Here is a tiny trained network, its code and every weight. The questions are about switching its units off for an input and a class, where a switched-off unit gives its printed mean instead of its output.

import numpy as np


def w(rows, s, z=0):
    codes = np.array(rows[::2]) - 128.0
    scale = np.full(codes.shape[1], s)
    scale[-1] = z or s
    return codes * scale


def f(y):
    return np.maximum(y, 0)


def log_softmax(a):
    a = a - a.max(-1, keepdims=True)
    return a - np.log(np.exp(a).sum(-1, keepdims=True))


def net(x, mask):
    res = np.array(x, float).reshape(1, 5) / 4 @ E
    y = f(res @ A[0][:, :-1].T + A[0][:, -1])
    res = res + np.where(mask, y, B[0][:, -1]) @ B[0][:, :-1]
    return log_softmax(res[-1] @ U[:, :-1].T + U[:, -1])


A, B = {}, {}
E = w([
[4,141,146],'x0',
[145,242,184],'x1',
[137,70,231],'x2',
[128,127,128],'x3',
[128,129,128],'x4',
],0.012)
A[0] = w([
[248,119,113,250],'N1',
[139,91,207,189],'N2',
[130,138,81,211],'N3',
[36,133,142,154],'N4',
[113,52,89,254],'N5',
[147,216,173,184],'N6',
[148,119,160,137],'N7',
[123,170,52,236],'N8',
[116,154,78,209],'N9',
[133,93,205,171],'N10',
[17,136,142,141],'N11',
[61,149,125,160],'N12',
],0.017,0.0076)
B[0] = w([
[249,110,142,253],'N1',
[127,89,181,205],'N2',
[166,147,74,183],'N3',
[31,129,120,199],'N4',
[126,42,45,225],'N5',
[138,214,209,211],'N6',
[134,111,153,159],'N7',
[153,202,71,217],'N8',
[126,168,84,190],'N9',
[99,84,192,198],'N10',
[14,146,115,210],'N11',
[95,149,113,185],'N12',
],0.013,0.018)
U = w([
[203,103,45,247],'0',
[177,2,157,199],'1',
[208,206,143,145],'2',
[185,125,242,158],'3',
[72,121,37,104],'4',
[47,26,146,92],'5',
[78,221,133,33],'6',
[57,142,231,18],'7',
],0.0081,0.0016)

Each question gives the input, the list of numbers given to net, and the class t.
The units are the neurons (one row each of A and B). Each row of codes is followed by its name. A weight is (code - 128) times the scale printed after its matrix; where a second scale follows, it is the last column's (A, B and U).
mask holds one flag per neuron, in row order. A switched-off neuron (its flag False) gives its mean, the last column of its row in B, instead of its output. The means were averaged over made-up inputs and are rounded, as every weight is.
A unit's drop is (log p(t) with every unit on - log p(t) with that unit switched off) / (log p(t) with every unit on - log p(t) with every unit switched off).
The circuit of an input: a set's keep is (log p(t) with only the set's units on - log p(t) with every unit switched off) / (log p(t) with every unit on - log p(t) with every unit switched off). Starting from all 12 units, units are removed one at a time, each time the one whose removal leaves the highest keep (on an exact tie, the one counted first), for as long as the keep stays at least 0.8.
units of the circuit, in order: the units of the circuit, biggest drop first
unit that matters most: the unit with the biggest drop
k most important neurons: the k neurons with the biggest drops, biggest first
drop of u: that unit's drop, to one decimal
input [0,2,-7,-7,3], class 2: units of the circuit, in order	N11, N5
input [1,-1,8,3,-1], class 5: 2 most important neurons	N1, N6
input [-1,2,-3,-4,-8], class 2: units of the circuit, in order	N5, N11
input [1,0,6,-2,5], class 5: 2 most important neurons	N1, N6
input [-4,0,2,2,3], class 1: unit that matters most	N6
input [1,6,7,-8,-2], class 7: units of the circuit, in order	N1, N10
input [5,-1,1,0,-6], class 5: units of the circuit, in order	N8, N6
input [0,-3,3,-4,-7], class 1: 2 most important neurons	N11, N4
input [0,-1,-4,1,2], class 0: units of the circuit, in order	N11, N6
input [1,-3,2,-5,7], class 5: units of the circuit, in order	N1, N8
input [1,0,8,-2,8], class 5: 4 most important neurons	N1, N6, N8, N10
input [2,6,2,-2,-4], class 7: 2 most important neurons	N1, N8
input [-4,1,-6,1,8], class 2: 2 most important neurons	N5, N8
input [-7,3,1,-4,1], class 3: unit that matters most	N8
input [0,7,4,7,-4], class 3: 2 most important neurons	N11, N4
input [4,2,2,7,-7], class 7: 2 most important neurons	N5, N8
input [1,1,2,6,7], class 7: 2 most important neurons	N1, N5
input [-4,2,-6,-5,-1], class 2: drop of N5	0.5
